Below is a small trained network, with its code and all its weights. Each question gives an input and a class and asks what happens when units are switched off, that is, made to give their printed mean instead of their output.

import numpy as np


def w(rows, s, z=0):
    codes = np.array(rows[::2]) - 128.0
    scale = np.full(codes.shape[1], s)
    scale[-1] = z or s
    return codes * scale


def norm(h):
    return h / np.sqrt((h * h).mean(-1, keepdims=True) + 1e-5)


def f(y):
    return np.maximum(y, 0)


def log_softmax(a):
    a = a - a.max(-1, keepdims=True)
    return a - np.log(np.exp(a).sum(-1, keepdims=True))


def net(x, mask):
    res = np.array(x, float).reshape(1, 6) / 4 @ E
    u = 0
    for l in range(2):
        y = f(norm(res) @ A[l][:, :-1].T + A[l][:, -1])
        res = res + np.where(mask[u : u + 11], y, B[l][:, -1]) @ B[l][:, :-1]
        u += 11
    return log_softmax(norm(res)[-1] @ U[:, :-1].T + U[:, -1])


A, B = {}, {}
E = w([
[89,176,72,126,124,68,211,88,80,87,93,74],'x0',
[41,197,153,104,90,202,166,115,111,156,92,142],'x1',
[138,105,144,156,73,123,115,149,85,63,122,72],'x2',
[109,152,100,163,148,121,138,208,92,184,91,225],'x3',
[142,118,37,130,135,127,71,95,161,125,2,145],'x4',
[108,87,166,134,102,127,178,83,199,154,200,160],'x5',
],0.0076)
A[0] = w([
[171,130,57,180,181,78,99,108,124,68,134,107,94],'0.n1',
[149,152,92,116,127,166,114,107,128,60,57,116,50],'0.n2',
[105,145,85,114,86,124,87,116,129,129,92,115,75],'0.n3',
[124,100,137,130,135,10,152,129,118,62,94,2,46],'0.n4',
[114,164,135,207,101,98,149,104,131,51,193,62,158],'0.n5',
[104,160,167,125,192,177,121,181,68,112,140,191,74],'0.n6',
[157,115,178,116,143,156,73,70,195,135,186,118,3],'0.n7',
[25,165,127,108,145,101,196,74,162,128,112,143,18],'0.n8',
[114,116,126,104,155,132,163,94,142,125,145,83,117],'0.n9',
[171,120,146,146,119,152,92,156,161,183,117,151,31],'0.n10',
[120,100,158,122,106,142,161,113,122,105,161,115,51],'0.n11',
],0.0073,0.0051)
B[0] = w([
[218,109,97,150,124,38,111,135,90,129,169,174,223],'0.n1',
[148,174,144,80,101,170,106,95,113,164,76,113,189],'0.n2',
[125,147,41,102,167,172,115,121,138,89,127,131,174],'0.n3',
[193,45,150,54,62,122,129,131,118,205,89,145,251],'0.n4',
[175,113,165,144,89,145,180,129,86,115,151,191,255],'0.n5',
[154,115,119,139,131,146,141,172,66,169,148,57,207],'0.n6',
[115,107,154,102,255,148,161,154,166,46,115,61,195],'0.n7',
[85,167,112,110,160,126,200,44,124,209,149,180,192],'0.n8',
[77,159,133,130,101,164,136,220,92,128,88,182,186],'0.n9',
[153,52,180,147,49,103,139,154,126,197,103,190,171],'0.n10',
[98,141,181,183,90,152,141,143,149,104,145,156,160],'0.n11',
],0.0072,0.0052)
A[1] = w([
[151,38,137,187,116,144,68,178,152,183,101,152,109],'1.n1',
[141,39,164,119,143,142,63,185,179,97,171,100,67],'1.n2',
[135,168,56,90,122,156,65,90,143,114,33,83,3],'1.n3',
[127,161,124,124,190,90,144,206,74,149,174,100,119],'1.n4',
[115,155,60,214,172,19,52,127,182,109,141,165,49],'1.n5',
[1,192,93,95,111,105,187,70,185,187,118,126,85],'1.n6',
[152,94,109,136,105,46,128,117,98,64,86,83,57],'1.n7',
[158,173,45,123,102,182,41,85,150,117,55,120,95],'1.n8',
[136,97,155,122,164,132,114,114,181,127,108,102,123],'1.n9',
[165,89,130,128,227,161,52,93,218,101,167,141,174],'1.n10',
[116,81,164,124,128,144,167,102,144,45,184,133,116],'1.n11',
],0.0086,0.0037)
B[1] = w([
[119,50,141,152,162,168,113,119,203,164,126,162,254],'1.n1',
[36,161,58,35,227,118,182,88,147,161,68,119,224],'1.n2',
[37,134,176,167,88,130,39,42,92,101,77,127,216],'1.n3',
[136,165,112,171,117,163,94,132,131,117,76,58,211],'1.n4',
[183,241,77,223,148,104,99,135,142,41,193,150,171],'1.n5',
[194,136,16,67,212,173,170,82,80,133,181,170,240],'1.n6',
[206,71,77,40,89,106,85,101,143,171,108,103,188],'1.n7',
[25,163,235,162,102,81,81,97,80,77,146,197,239],'1.n8',
[80,112,113,82,145,69,176,63,86,145,202,77,170],'1.n9',
[73,182,154,121,184,76,164,202,182,63,143,2,231],'1.n10',
[94,176,130,129,44,107,110,119,165,73,108,133,209],'1.n11',
],0.0081,0.0062)
U = w([
[215,44,113,67,65,70,103,122,96,117,95,125,214],'0',
[65,128,160,80,188,95,155,143,197,82,157,67,240],'1',
[138,184,138,177,109,187,125,206,39,171,122,63,17],'2',
[82,46,147,183,164,203,103,184,187,199,118,184,85],'3',
[36,157,163,153,101,109,33,60,73,91,78,173,173],'4',
[132,181,64,92,167,179,200,75,73,161,163,184,163],'5',
[90,145,201,142,9,165,201,126,133,69,185,144,13],'6',
[186,140,74,234,165,71,51,163,174,93,132,164,2],'7',
],0.014,0.0023)

Each question gives the input, the list of numbers given to net, and the class t.
The units are the neurons (one row each of A and B). Each row of codes is followed by its name. A weight is (code - 128) times the scale printed after its matrix; where a second scale follows, it is the last column's (A, B and U).
mask holds one flag per neuron, layer by layer. A switched-off neuron (its flag False) gives its mean, the last column of its row in B, instead of its output. The means were averaged over made-up inputs and are rounded, as every weight is.
A unit's drop is (log p(t) with every unit on - log p(t) with that unit switched off) / (log p(t) with every unit on - log p(t) with every unit switched off).
The circuit of an input: a set's keep is (log p(t) with only the set's units on - log p(t) with every unit switched off) / (log p(t) with every unit on - log p(t) with every unit switched off). Starting from the 12 units with the biggest drops (on a tie, the unit counted first), units are removed one at a time, each time the one whose removal leaves the highest keep (on an exact tie, the one counted first), for as long as the keep stays at least 0.8.
circuit, biggest first: the units of the circuit, biggest drop first
most important unit: the unit with the biggest drop
k most important neurons: the k neurons with the biggest drops, biggest first
k most important neurons of layer l: the k neurons of layer l with the biggest drops, biggest first
drop when u is switched off: that unit's drop, to one decimal
input [6,-8,-3,1,-7,4], class 6: circuit, biggest first -> 0.n5, 1.n11
input [-3,-4,-8,4,8,-7], class 4: circuit, biggest first -> 1.n8
input [5,-4,-7,0,4,-3], class 7: 2 most important neurons of layer 0 -> 0.n1, 0.n9
input [6,-2,2,6,2,2], class 0: 2 most important neurons -> 1.n7, 0.n4
input [-5,-7,-4,-4,1,-6], class 1: 2 most important neurons of layer 1 -> 1.n10, 1.n2
input [-4,2,-8,2,-3,-7], class 3: circuit, biggest first -> 1.n1, 0.n10
input [8,-5,-5,2,-6,-2], class 0: circuit, biggest first -> 0.n4, 1.n2
input [-1,-1,6,1,0,-6], class 0: 3 most important neurons -> 0.n1, 1.n7, 0.n4
input [-5,-3,-2,-2,8,-2], class 4: 2 most important neurons -> 1.n8, 1.n3
input [-5,3,4,-7,0,6], class 1: 2 most important neurons -> 0.n7, 1.n2
input [1,3,3,-6,-2,-7], class 0: 2 most important neurons -> 0.n4, 0.n5
input [-2,-3,-5,8,-3,-7], class 3: 2 most important neurons -> 1.n1, 0.n10
input [-2,-1,-4,7,-3,-4], class 3: 2 most important neurons of layer 1 -> 1.n1, 1.n10
input [0,-2,4,0,1,-6], class 0: circuit, biggest first -> 1.n7
input [-4,-7,-6,0,5,2], class 1: 3 most important neurons of layer 1 -> 1.n10, 1.n2, 1.n9
input [4,5,5,3,-2,4], class 5: 2 most important neurons -> 0.n8, 1.n6
input [-4,3,-3,5,-2,-7], class 2: 4 most important neurons -> 0.n6, 1.n4, 0.n4, 1.n2
input [3,-3,-3,-3,-1,8], class 6: 2 most important neurons of layer 1 -> 1.n11, 1.n2
input [1,-3,-6,8,5,3], class 7: 2 most important neurons -> 1.n5, 0.n4
input [5,1,0,-5,3,7], class 5: most important unit -> 0.n8
input [4,-3,-8,-6,-4,5], class 5: 3 most important neurons of layer 0 -> 0.n8, 0.n9, 0.n1
input [2,1,5,-3,3,4], class 0: 2 most important neurons -> 0.n4, 1.n8
input [5,-3,2,1,6,2], class 0: 3 most important neurons -> 0.n1, 0.n4, 1.n7
input [5,-5,-7,6,3,4], class 7: 3 most important neurons -> 1.n5, 0.n1, 1.n2
input [-4,-4,-3,5,-5,8], class 1: 2 most important neurons -> 1.n10, 0.n7
input [3,7,4,-6,8,7], class 5: drop when 1.n6 is switched off -> 2.0
input [5,-2,-3,-6,-2,-1], class 0: circuit, biggest first -> 0.n4
input [4,6,-1,-3,-6,6], class 5: drop when 1.n6 is switched off -> 1.1
input [7,7,4,-7,2,8], class 5: drop when 0.n8 is switched off -> 0.5
